Here is a tiny trained network, its code and every weight. The questions are about switching its units off for an input and a target symbol, where a switched-off unit gives its printed mean instead of its output.

import numpy as np


def w(rows, s, z=0):
    codes = np.array(rows[::2]) - 128.0
    scale = np.full(codes.shape[1], s)
    scale[-1] = z or s
    return codes * scale


def norm(h):
    return h / np.sqrt((h * h).mean(-1, keepdims=True) + 1e-5)


def f(y):
    return y / 2 * (1 + np.tanh(0.7978845608 * (y + 0.044715 * y**3)))


def softmax(a):
    e = np.exp(a - a.max(-1, keepdims=True))
    return e / e.sum(-1, keepdims=True)


def log_softmax(a):
    a = a - a.max(-1, keepdims=True)
    return a - np.log(np.exp(a).sum(-1, keepdims=True))


def net(x, mask):
    ids = ['αβγζλξπστφ'.index(c) for c in x.split()]
    T = len(ids)
    res = E[ids] + P[:T]
    u = 0
    for l in range(2):
        q, k, v = (norm(res) @ M[l].T for M in (Q, K, V))
        z = softmax(np.where(np.tri(T) > 0, q @ k.T / 2**0.5, -1e9)) @ v
        res = res + np.where(mask[u], z, O[l][:, -1]) @ O[l][:, :-1]
        u += 1
        y = f(norm(res) @ A[l][:, :-1].T + A[l][:, -1])
        res = res + np.where(mask[u : u + 4], y, B[l][:, -1]) @ B[l][:, :-1]
        u += 4
    return log_softmax(norm(res)[-1] @ U[:, :-1].T + U[:, -1])


Q, K, V, O, A, B = {}, {}, {}, {}, {}, {}
E = w([
[117,139,143,153],'α',
[133,151,133,151],'β',
[133,150,137,161],'γ',
[88,73,197,252],'ζ',
[153,140,86,178],'λ',
[159,121,59,178],'ξ',
[119,141,140,149],'π',
[116,140,134,137],'σ',
[118,140,140,149],'τ',
[167,96,132,133],'φ',
],0.022)
P = w([
[62,92,85,4],'0',
[64,42,165,224],'1',
[114,76,169,204],'2',
[122,85,180,193],'3',
[129,101,169,178],'4',
[130,105,171,171],'5',
[140,116,155,153],'6',
[135,120,167,146],'7',
[146,132,163,149],'8',
[155,140,163,143],'9',
],0.0046)
Q[0] = w([
[160,12,89,164],'L0H1',
[97,253,116,183],'L0H1',
],0.011)
K[0] = w([
[242,129,156,164],'L0H1',
[141,175,60,2],'L0H1',
],0.0096)
V[0] = w([
[138,232,141,255],'L0H1',
[119,46,182,205],'L0H1',
],0.0087)
O[0] = w([
[74,99,54,110,229],'L0H1',
[126,186,122,4,253],'L0H1',
],0.011,0.0043)
A[0] = w([
[160,88,98,52,179],'L0N1',
[98,73,168,46,45],'L0N2',
[211,2,211,168,252],'L0N3',
[62,76,215,124,53],'L0N4',
],0.0082,0.0021)
B[0] = w([
[254,148,101,176,169],'L0N1',
[166,49,175,189,145],'L0N2',
[223,145,40,11,253],'L0N3',
[219,167,115,230,217],'L0N4',
],0.0077,0.0035)
Q[1] = w([
[1,182,61,121],'L1H1',
[94,219,207,14],'L1H1',
],0.0086)
K[1] = w([
[128,40,193,95],'L1H1',
[2,95,244,208],'L1H1',
],0.0067)
V[1] = w([
[139,2,152,99],'L1H1',
[170,156,20,148],'L1H1',
],0.0075)
O[1] = w([
[207,27,163,80,90],'L1H1',
[149,81,158,254,253],'L1H1',
],0.0062,0.0041)
A[1] = w([
[254,71,4,69,3],'L1N1',
[156,73,151,163,140],'L1N2',
[112,118,150,121,31],'L1N3',
[83,100,109,149,73],'L1N4',
],0.009,0.0027)
B[1] = w([
[255,140,224,239,253],'L1N1',
[146,109,182,92,194],'L1N2',
[121,133,85,211,97],'L1N3',
[82,196,217,28,152],'L1N4',
],0.0073,0.004)
U = w([
[54,240,132,148,45],'α',
[140,100,57,55,252],'β',
[148,229,211,112,49],'γ',
[65,71,192,129,175],'ζ',
[74,68,19,152,187],'λ',
[157,2,27,172,152],'ξ',
[112,122,118,176,105],'π',
[129,168,99,193,95],'σ',
[121,152,97,194,92],'τ',
[244,69,172,154,156],'φ',
],0.0095,0.0046)

Each question gives the input, a string of symbols that net reads in full, and the target symbol t.
The units are the heads (2 rows each of Q, K, V and O) and the neurons (one row each of A and B). Each row of codes is followed by its name. A weight is (code - 128) times the scale printed after its matrix; where a second scale follows, it is the last column's (O, A, B and U).
mask holds one flag per unit, layer by layer, with each layer's heads first. A switched-off unit (its flag False) gives its mean, the last column of its rows in O or B, instead of its output. The means were averaged over made-up inputs and are rounded, as every weight is.
A unit's drop is (log p(t) with every unit on - log p(t) with that unit switched off) / (log p(t) with every unit on - log p(t) with every unit switched off).
The circuit of an input: a set's keep is (log p(t) with only the set's units on - log p(t) with every unit switched off) / (log p(t) with every unit on - log p(t) with every unit switched off). Starting from all 10 units, units are removed one at a time, each time the one whose removal leaves the highest keep (on an exact tie, the one counted first), for as long as the keep stays at least 0.8.
circuit, biggest first: the units of the circuit, biggest drop first
unit that matters most: the unit with the biggest drop
k most important neurons: the k neurons with the biggest drops, biggest first
k most important neurons of layer l: the k neurons of layer l with the biggest drops, biggest first
input ζ φ ζ α, target β: circuit, biggest first => L0H1, L1H1
input α α π γ, target α: unit that matters most => L1H1
input ζ φ φ α ξ ξ σ, target β: 2 most important neurons of layer 0 => L0N4, L0N3
input ζ τ ζ γ τ ξ τ, target β: 3 most important neurons of layer 0 => L0N4, L0N3, L0N2
input β τ τ φ π, target ξ: 2 most important neurons of layer 0 => L0N1, L0N3
input φ α γ, target γ: circuit, biggest first => L0H1, L1H1, L1N1
input α β φ γ φ φ γ, target α: 2 most important neurons of layer 0 => L0N4, L0N3
input λ π α φ λ φ α α τ β, target ζ: 4 most important neurons => L0N3, L0N4, L0N1, L1N4
input α τ π, target α: 2 most important neurons of layer 0 => L0N3, L0N1
input β σ λ π, target ξ: 2 most important neurons => L0N3, L1N1
input γ φ φ φ τ ξ, target φ: 2 most important neurons => L1N1, L0N4
input α α π σ, target α: 2 most important neurons of layer 0 => L0N3, L0N1
input α ξ α γ ξ ζ β, target α: circuit, biggest first => L0N3, L0N4, L1N1
input γ α γ α φ σ γ τ β α, target λ: circuit, biggest first => L0H1
input ζ α β π ζ φ φ ζ β, target β: circuit, biggest first => L0H1, L1H1
input λ α α σ φ τ, target ζ: 3 most important neurons of layer 0 => L0N3, L0N4, L0N2
input γ α γ λ, target λ: 3 most important neurons of layer 0 => L0N3, L0N4, L0N2
input λ α φ σ γ β, target ζ: 3 most important neurons => L0N4, L1N4, L0N3
input φ φ τ, target γ: 2 most important neurons => L1N1, L0N1
input ζ α α ζ γ, target β: circuit, biggest first => L0H1
input ζ σ ζ β ξ ξ β ζ φ π, target β: 3 most important neurons of layer 0 => L0N4, L0N3, L0N2
